Each row is followed by one of two labels, saying whether the row has a hidden trait. Each part has a new trait and two new labels.
0.37; 0.23; 0.01; 0.17; -0.53; 0.31; 0.29; -1.11; 0.37; -0.33; 0.63; 0.01; -0.14; -0.60; -2.39; 0.51; 0.68; -0.72; 2.56; 0.50; 0.33; 0.59; -0.87; -1.45; 2.03 => (31)
-0.28; 0.10; 0.16; 0.67; -0.77; 0.16; 0.01; -0.97; 0.31; -0.15; 0.80; 0.20; -0.35; -0.90; -7.72; 1.06; 0.85; -0.58; 4.95; -0.68; 1.04; 0.19; -1.07; 0.62; -0.15 => (28)
-0.29; -0.32; 0.24; 0.27; -1.19; 0.15; 0.15; 0.27; 0.11; -0.40; 0.20; 0.00; 0.03; 0.37; 4.76; 1.83; 0.22; -0.15; -0.35; -3.02; -0.06; 0.92; 0.71; -1.46; -0.78 => (28)
-0.34; -0.33; 0.20; 0.20; -1.10; 0.14; 0.10; 1.15; 0.02; -0.28; 0.28; 0.03; -0.03; 0.70; 5.27; 1.00; 0.14; 0.15; 0.41; -2.51; -0.33; 0.36; 0.24; -0.28; -1.40 => (31)
-0.34; 0.30; 0.04; 0.20; -0.03; -0.23; -0.34; -1.77; 0.32; -0.48; -0.26; 0.20; 0.29; -0.33; 1.32; 2.27; 0.12; 0.40; -2.10; -2.13; 0.03; 0.76; 1.02; -2.23; -0.73 => (31)
-0.54; -0.01; 0.02; 0.55; -0.08; -0.19; -0.52; -0.98; 0.14; -0.17; -0.02; 0.51; 0.03; -0.36; -2.71; 1.52; -0.10; 1.33; 1.64; -2.23; -0.30; -0.23; 0.63; 0.46; -0.93 => (31)
-0.14; -0.23; 0.11; 0.34; -0.21; -0.12; -0.04; -0.77; -0.11; 0.26; 0.10; 0.11; -0.11; -0.26; -4.18; 0.31; 0.24; -0.38; 1.53; -0.96; 1.01; 0.30; 0.37; -0.30; 0.00 => (31)
-1.02; 0.21; 0.12; 0.94; -0.70; -0.07; -0.48; -0.98; 0.41; -0.56; 0.53; 0.67; -0.20; -0.79; -7.67; 2.94; 0.26; 1.14; 4.02; -2.62; -0.36; -0.40; -0.63; 1.76; -1.96 => (28)
-0.62; 0.03; 0.03; 0.40; 0.40; -0.28; -0.71; -1.27; 0.10; -0.16; -0.37; 0.41; 0.02; -0.41; -3.78; 1.26; -0.12; 1.05; 0.72; -1.47; -0.04; -0.68; 0.48; 0.87; -1.10 => (31)
0.20; 0.10; 0.02; 0.20; -0.45; 0.24; 0.21; 0.01; 0.26; -0.04; 0.64; 0.00; -0.23; -0.36; -2.52; 0.08; 0.43; -0.37; 3.13; 0.66; 0.18; -0.02; -1.18; 0.47; 0.86 => (31)
-0.31; 0.02; 0.12; 0.14; -0.23; -0.03; -0.08; -1.09; 0.12; 0.06; 0.24; 0.08; -0.15; -0.69; -5.72; 0.52; 0.37; -0.33; 1.91; -0.16; 0.76; 0.07; -0.46; 0.22; -0.83 => (31)
0.24; -0.26; 0.10; -0.18; -1.05; 0.26; 0.56; 1.31; -0.07; 0.01; 0.07; -0.33; 0.03; 0.53; 6.47; -0.54; 0.24; -0.82; -1.25; -0.62; 0.08; 0.74; 0.21; -1.66; -0.16 => (31)
0.69; -0.09; 0.03; -0.03; -0.67; 0.34; 0.54; -0.74; 0.17; -0.28; 0.50; -0.22; 0.04; 0.01; 5.24; 0.61; 0.47; -0.95; -0.66; -0.44; 0.30; 1.25; 0.24; -3.62; 2.67 => (31)
-1.05; 0.02; 0.17; 0.55; -0.47; -0.15; -0.48; -0.94; 0.24; -0.46; 0.12; 0.45; -0.06; -0.64; -3.52; 2.33; 0.14; 0.72; 1.52; -2.58; -0.01; 0.05; 0.01; 0.55; -2.32 => (28)
-0.64; -0.13; 0.20; 0.66; -0.74; -0.12; -0.29; -1.24; 0.19; -0.48; 0.05; 0.36; 0.02; -0.35; -2.28; 2.76; 0.14; 0.30; -0.07; -3.10; 0.18; 0.69; 1.02; -0.89; -1.25 => (28)

Next part:
-1.02; 3.34; -0.44; -4.84; 0.55; -2.49; 2.19; 2.18; -0.19; 5.43; -0.26; 0.13; 0.09; 0.46; 1.04; 0.24; 4.49; -1.25; 0.19; 0.03 => Z526
-1.88; 0.14; 0.18; 1.29; 0.53; -0.27; 1.63; 0.32; -2.83; -5.23; 0.23; -1.26; 2.43; 0.44; 0.89; 1.49; 2.11; -0.29; 0.26; 0.03 => Z495
-0.01; 0.58; 1.07; -0.01; 0.34; 0.26; 1.58; 1.50; -5.83; -1.08; 0.68; 0.33; -0.75; 0.93; -3.76; 1.55; 2.84; 1.98; -0.55; -0.05 => Z495
-1.46; -0.99; -0.97; 3.74; 1.67; -2.36; 1.73; -0.38; -2.38; -6.00; 0.24; -3.43; -0.10; 0.64; 2.11; 0.95; 6.97; 0.22; 0.83; 0.10 => Z495
-1.85; -4.71; 1.29; 2.52; 0.01; 4.28; -1.46; -1.77; 2.09; 3.71; -0.14; -0.26; 0.67; 0.37; 1.76; 0.28; 0.79; 0.90; 0.19; 0.04 => Z526
-2.12; -1.26; 0.86; 1.32; 0.23; -0.91; 0.53; -0.04; -0.81; 4.42; -1.67; -2.74; -0.02; 0.25; 1.46; -0.29; 4.09; 0.96; 0.30; -1.06 => Z526
0.10; 2.08; 0.48; -0.43; 0.07; 0.32; 1.57; -1.06; 0.42; -3.69; 0.02; 0.61; 1.38; -0.11; -0.05; 1.52; -0.98; 0.06; 0.11; -0.01 => Z495
0.32; 3.60; 0.20; -1.50; -0.38; 4.58; -0.95; 0.56; 0.27; 0.55; -1.44; -0.68; -0.02; 5.13; -0.77; 1.56; -1.39; -0.91; 0.83; -0.14 => Z495
1.23; 2.03; 0.04; -4.51; -0.70; 4.18; -0.38; 0.20; 1.74; 2.21; -0.62; 0.79; -0.17; -3.28; -1.20; 3.40; -4.10; -0.34; 1.11; -0.06 => Z495
-3.02; 0.68; -0.90; 3.12; 0.80; 0.37; 1.15; 0.14; 1.29; -0.88; 0.79; -1.74; 0.09; 0.18; 1.79; 4.59; 5.69; 1.22; 2.80; 0.18 => Z495
-0.74; -6.24; 2.20; -2.68; -0.07; -1.04; 2.31; -0.11; -8.71; -0.83; 0.36; -2.61; -0.65; 1.02; -3.93; 2.34; 1.76; -0.02; 0.37; -0.07 => Z526
0.67; 0.45; 0.36; -1.62; -0.65; 0.88; -0.28; -0.15; 1.15; 6.52; -0.52; 1.67; 0.70; -0.17; -0.18; 1.75; -4.19; -0.20; -1.17; -0.19 => Z526
-3.00; -2.17; -2.31; 7.64; 1.63; -4.61; 1.23; -0.28; -5.24; -4.00; 3.37; -3.75; 0.12; 0.09; 4.35; 1.38; 9.99; 0.79; 2.42; 0.50 => Z495
-1.88; -0.19; 0.15; 0.42; 2.98; -0.34; 0.45; 0.09; -0.83; -1.10; 2.63; 1.38; -0.13; 0.10; -1.38; 3.32; 1.92; 0.08; 0.19; 0.63 => Z495
1.11; 4.63; 0.46; -2.05; -0.48; -3.00; -0.28; -0.11; 1.32; 1.44; -1.52; 1.34; -0.04; 0.71; -1.60; -0.30; -4.92; -1.99; -0.77; -0.21 => Z495
1.03; 0.99; 0.93; -2.45; -1.68; 1.83; 1.37; 1.28; -4.63; 4.09; -0.94; 1.31; -0.51; 0.04; -3.94; -0.41; -6.73; 2.24; 0.27; -0.20 => Z526
0.44; -1.66; -0.37; -1.01; -1.81; -1.95; 0.49; -0.19; -0.11; -1.50; -1.93; 1.33; 0.15; 0.15; -0.92; 2.40; 2.59; 0.29; 0.54; 0.24 => Z526
0.12; -0.07; 0.11; 3.50; -1.27; 5.71; -0.01; -1.97; -0.07; 6.29; -1.31; 1.23; 0.40; 0.05; 0.48; 2.65; 3.79; 0.02; 0.13; -0.01 => Z526
0.52; -0.75; -0.59; 2.99; -1.52; -3.14; 0.29; 2.30; 0.51; -1.34; -2.51; -1.36; 0.04; -0.41; 1.46; -0.11; 3.47; 0.47; -0.30; 0.19 => Z526
1.47; 0.51; 0.14; -5.00; -0.04; -0.44; 1.39; 0.06; 2.75; 2.49; 0.86; 1.62; 0.03; 1.28; -0.65; 3.59; 0.20; 0.19; -0.03; 0.01 => Z526
0.18; -0.34; -0.02; -0.88; 0.15; -0.40; 0.20; 0.06; -0.38; -1.70; 0.11; -0.78; 0.14; 0.35; 0.53; -0.22; 2.24; 0.19; 0.52; 0.00 => Z526
-0.42; -0.10; 0.32; 0.24; 0.78; -0.32; 0.01; 0.04; -0.40; -1.67; 0.88; -0.41; -0.09; 0.23; -0.35; 0.15; 1.11; -0.01; 0.86; 0.16 => Z526
